Below is a small trained network, with its code and all its weights. Each question gives an input and a target symbol and asks what happens when units are switched off, that is, made to give their printed mean instead of their output.

import numpy as np


def w(rows, s, z=0):
    codes = np.array(rows[::2]) - 128.0
    scale = np.full(codes.shape[1], s)
    scale[-1] = z or s
    return codes * scale


def norm(h):
    return h / np.sqrt((h * h).mean(-1, keepdims=True) + 1e-5)


def f(y):
    return y / 2 * (1 + np.tanh(0.7978845608 * (y + 0.044715 * y**3)))


def softmax(a):
    e = np.exp(a - a.max(-1, keepdims=True))
    return e / e.sum(-1, keepdims=True)


def log_softmax(a):
    a = a - a.max(-1, keepdims=True)
    return a - np.log(np.exp(a).sum(-1, keepdims=True))


def net(x, mask):
    ids = ['αγδεζηθλξπστφψω'.index(c) for c in x.split()]
    T = len(ids)
    res = E[ids] + P[:T]
    u = 0
    for l in range(2):
        r = norm(res)
        for j in range(3):
            rows = slice(2 * j, 2 * j + 2)
            q, k, v = (r @ M[l][rows].T for M in (Q, K, V))
            z = softmax(np.where(np.tri(T) > 0, q @ k.T / 2**0.5, -1e9)) @ v
            o = O[l][rows]
            res = res + np.where(mask[u + j], z, o[:, -1]) @ o[:, :-1]
        u += 3
        y = f(norm(res) @ A[l][:, :-1].T + A[l][:, -1])
        res = res + np.where(mask[u : u + 8], y, B[l][:, -1]) @ B[l][:, :-1]
        u += 8
    return log_softmax(norm(res)[-1] @ U[:, :-1].T + U[:, -1])


Q, K, V, O, A, B = {}, {}, {}, {}, {}, {}
E = w([
[88,95,115,139,106,131],'α',
[137,104,105,128,141,222],'γ',
[151,115,96,107,138,196],'δ',
[119,144,171,148,125,19],'ε',
[85,139,165,142,115,123],'ζ',
[133,74,158,80,95,107],'η',
[144,128,174,118,134,206],'θ',
[148,153,85,142,105,152],'λ',
[92,115,101,186,3,139],'ξ',
[151,134,150,119,98,147],'π',
[134,146,117,115,93,167],'σ',
[165,121,103,115,119,190],'τ',
[156,143,130,100,94,181],'φ',
[165,104,151,150,141,141],'ψ',
[136,134,91,122,111,180],'ω',
],0.035)
P = w([
[189,164,153,110,103,119],'0',
[69,116,189,118,132,247],'1',
[71,100,191,124,152,218],'2',
[76,81,176,134,164,198],'3',
[82,72,163,138,171,182],'4',
[83,66,176,140,170,179],'5',
[91,56,168,146,172,154],'6',
[90,47,170,143,170,146],'7',
[89,43,173,147,163,141],'8',
],0.011)
Q[0] = w([
[88,154,179,111,128,148],'L0H0',
[235,12,148,148,115,198],'L0H0',
[163,74,220,31,84,27],'L0H1',
[188,2,157,31,107,153],'L0H1',
[13,174,145,153,139,63],'L0H2',
[59,111,177,209,138,110],'L0H2',
],0.0093)
K[0] = w([
[146,102,126,132,160,102],'L0H0',
[68,21,109,135,67,71],'L0H0',
[90,115,137,105,113,38],'L0H1',
[82,11,125,104,85,114],'L0H1',
[195,115,129,168,98,245],'L0H2',
[134,120,221,182,193,129],'L0H2',
],0.012)
V[0] = w([
[99,36,115,162,5,109],'L0H0',
[113,132,83,234,85,135],'L0H0',
[214,198,131,123,130,128],'L0H1',
[201,94,127,149,133,147],'L0H1',
[194,172,87,37,246,134],'L0H2',
[67,169,201,110,176,33],'L0H2',
],0.011)
O[0] = w([
[66,226,128,167,220,121,254],'L0H0',
[156,209,86,177,98,168,165],'L0H0',
[162,158,181,124,82,117,63],'L0H1',
[110,115,160,73,120,44,153],'L0H1',
[136,43,38,216,55,11,33],'L0H2',
[165,113,204,134,135,108,83],'L0H2',
],0.011,0.013)
A[0] = w([
[73,86,74,117,105,120,97],'L0N0',
[134,122,111,151,109,70,210],'L0N1',
[40,158,130,163,67,116,227],'L0N2',
[99,126,105,62,110,148,100],'L0N3',
[51,134,143,125,84,51,134],'L0N4',
[100,156,134,251,124,40,11],'L0N5',
[127,138,74,182,132,79,2],'L0N6',
[139,177,65,146,175,127,124],'L0N7',
],0.015,0.0052)
B[0] = w([
[147,154,138,76,166,230,160],'L0N0',
[91,159,178,75,113,85,128],'L0N1',
[159,206,161,138,218,162,233],'L0N2',
[246,141,141,168,139,134,164],'L0N3',
[114,177,164,76,90,175,157],'L0N4',
[192,95,184,220,170,177,137],'L0N5',
[118,41,108,147,112,94,121],'L0N6',
[37,141,144,155,134,105,254],'L0N7',
],0.013,0.0062)
Q[1] = w([
[150,85,143,187,132,56],'L1H0',
[175,161,184,144,193,102],'L1H0',
[148,144,113,133,21,70],'L1H1',
[172,135,124,98,102,128],'L1H1',
[54,137,220,103,251,193],'L1H2',
[169,123,51,155,89,119],'L1H2',
],0.014)
K[1] = w([
[178,26,134,102,116,151],'L1H0',
[199,147,247,124,145,145],'L1H0',
[113,96,170,113,210,207],'L1H1',
[133,164,164,122,163,121],'L1H1',
[182,135,65,74,49,51],'L1H2',
[93,132,182,116,168,186],'L1H2',
],0.014)
V[1] = w([
[228,108,149,237,163,102],'L1H0',
[123,202,71,126,43,106],'L1H0',
[129,114,124,183,225,204],'L1H1',
[233,232,132,45,156,179],'L1H1',
[125,196,198,183,200,52],'L1H2',
[105,226,30,131,95,7],'L1H2',
],0.011)
O[1] = w([
[161,183,139,217,85,74,95],'L1H0',
[180,130,160,81,105,233,81],'L1H0',
[229,167,76,192,225,117,67],'L1H1',
[221,160,88,40,136,11,252],'L1H1',
[66,217,228,153,130,57,147],'L1H2',
[64,220,27,106,28,42,119],'L1H2',
],0.011,0.012)
A[1] = w([
[172,153,39,111,155,91,134],'L1N0',
[192,142,153,110,79,149,49],'L1N1',
[116,169,137,159,133,58,86],'L1N2',
[148,114,108,90,170,190,254],'L1N3',
[205,82,141,141,101,149,109],'L1N4',
[64,105,48,250,131,94,190],'L1N5',
[111,145,172,155,141,124,63],'L1N6',
[164,103,71,99,95,121,118],'L1N7',
],0.017,0.0058)
B[1] = w([
[115,158,125,121,132,59,167],'L1N0',
[167,95,169,162,45,155,136],'L1N1',
[97,152,197,109,131,177,156],'L1N2',
[127,100,111,89,88,100,247],'L1N3',
[97,119,203,124,51,133,140],'L1N4',
[66,85,60,248,132,126,147],'L1N5',
[115,103,130,120,182,152,152],'L1N6',
[108,94,162,93,127,193,139],'L1N7',
],0.017,0.012)
U = w([
[161,169,180,58,136,138,238],'α',
[92,87,138,130,185,66,231],'γ',
[183,191,71,139,84,83,96],'δ',
[144,150,248,181,138,76,2],'ε',
[169,234,114,187,153,188,94],'ζ',
[122,94,136,129,76,12,110],'η',
[200,199,165,146,80,64,86],'θ',
[146,96,40,116,94,171,77],'λ',
[139,223,76,155,51,109,38],'ξ',
[221,90,60,128,151,126,116],'π',
[157,53,154,144,147,204,47],'σ',
[210,118,189,150,170,142,48],'τ',
[49,133,182,137,54,162,103],'φ',
[147,145,51,93,88,112,47],'ψ',
[87,158,74,101,197,152,110],'ω',
],0.014,0.0084)

Each question gives the input, a string of symbols that net reads in full, and the target symbol t.
The units are the heads (2 rows each of Q, K, V and O) and the neurons (one row each of A and B). Each row of codes is followed by its name. A weight is (code - 128) times the scale printed after its matrix; where a second scale follows, it is the last column's (O, A, B and U).
mask holds one flag per unit, layer by layer, with each layer's heads first. A switched-off unit (its flag False) gives its mean, the last column of its rows in O or B, instead of its output. The means were averaged over made-up inputs and are rounded, as every weight is.
A unit's drop is (log p(t) with every unit on - log p(t) with that unit switched off) / (log p(t) with every unit on - log p(t) with every unit switched off).
The circuit of an input: a set's keep is (log p(t) with only the set's units on - log p(t) with every unit switched off) / (log p(t) with every unit on - log p(t) with every unit switched off). Starting from the 12 units with the biggest drops (on a tie, the unit counted first), units are removed one at a time, each time the one whose removal leaves the highest keep (on an exact tie, the one counted first), for as long as the keep stays at least 0.8.
circuit, biggest first: the units of the circuit, biggest drop first
k most important neurons: the k neurons with the biggest drops, biggest first
which heads matter: for each layer, one digit per head in row order, 1 if its drop is at least 0.15 and else 0, layers parted by /
drop when u is switched off: that unit's drop, to one decimal
input ε ψ π, target ε: which heads matter : 001 / 000
input η π ψ ψ, target γ: most important neuron : [L0N2]
input π ψ π ψ ψ ψ ψ ψ α, target α: which heads matter : 111 / 010
input γ ψ ψ, target η: circuit, biggest first : [L0H0 L0H2 L1H0]
input ψ λ ψ φ π ψ ζ α, target φ: which heads matter : 111 / 010
input ψ ψ ζ π, target φ: circuit, biggest first : [L0H2 L0H0 L1H1 L0N2]
input ψ τ ψ, target η: which heads matter : 111 / 000
input θ ψ ψ γ, target σ: which heads matter : 101 / 001
input ψ η ψ ψ ψ ω, target γ: circuit, biggest first : [L1H0 L0H0]
input ψ ψ ψ η ψ, target γ: circuit, biggest first : [L0H0 L1H0]
input φ τ π, target θ: circuit, biggest first : [L0N3 L0H2 L1H0 L0H0]
input α ψ π α ψ π, target ζ: which heads matter : 100 / 010
input φ ψ ψ ψ α γ ψ ξ, target α: 2 most important neurons : [L0N2 L0N4]
input ψ ψ ψ φ δ π γ, target φ: circuit, biggest first : [L0H2 L0H0 L1H1 L0H1]
input π η σ ψ θ γ θ, target γ: which heads matter : 100 / 000
input α π θ ψ ψ γ θ, target ζ: circuit, biggest first : [L1H1]
input ψ α σ, target φ: 2 most important neurons : [L0N2 L0N0]
input γ ψ θ ω, target π: 2 most important neurons : [L0N0 L0N3]
input ψ λ ζ ψ α ψ ψ ζ, target φ: 2 most important neurons : [L0N0 L0N3]
input ψ θ ψ σ τ ψ φ η φ, target φ: most important neuron : [L0N2]
input α γ ψ α ψ π α ψ ε, target ε: drop when L1H2 is switched off : 0.1
input ξ τ γ ψ ψ, target ζ: drop when L1H1 is switched off : 0.2
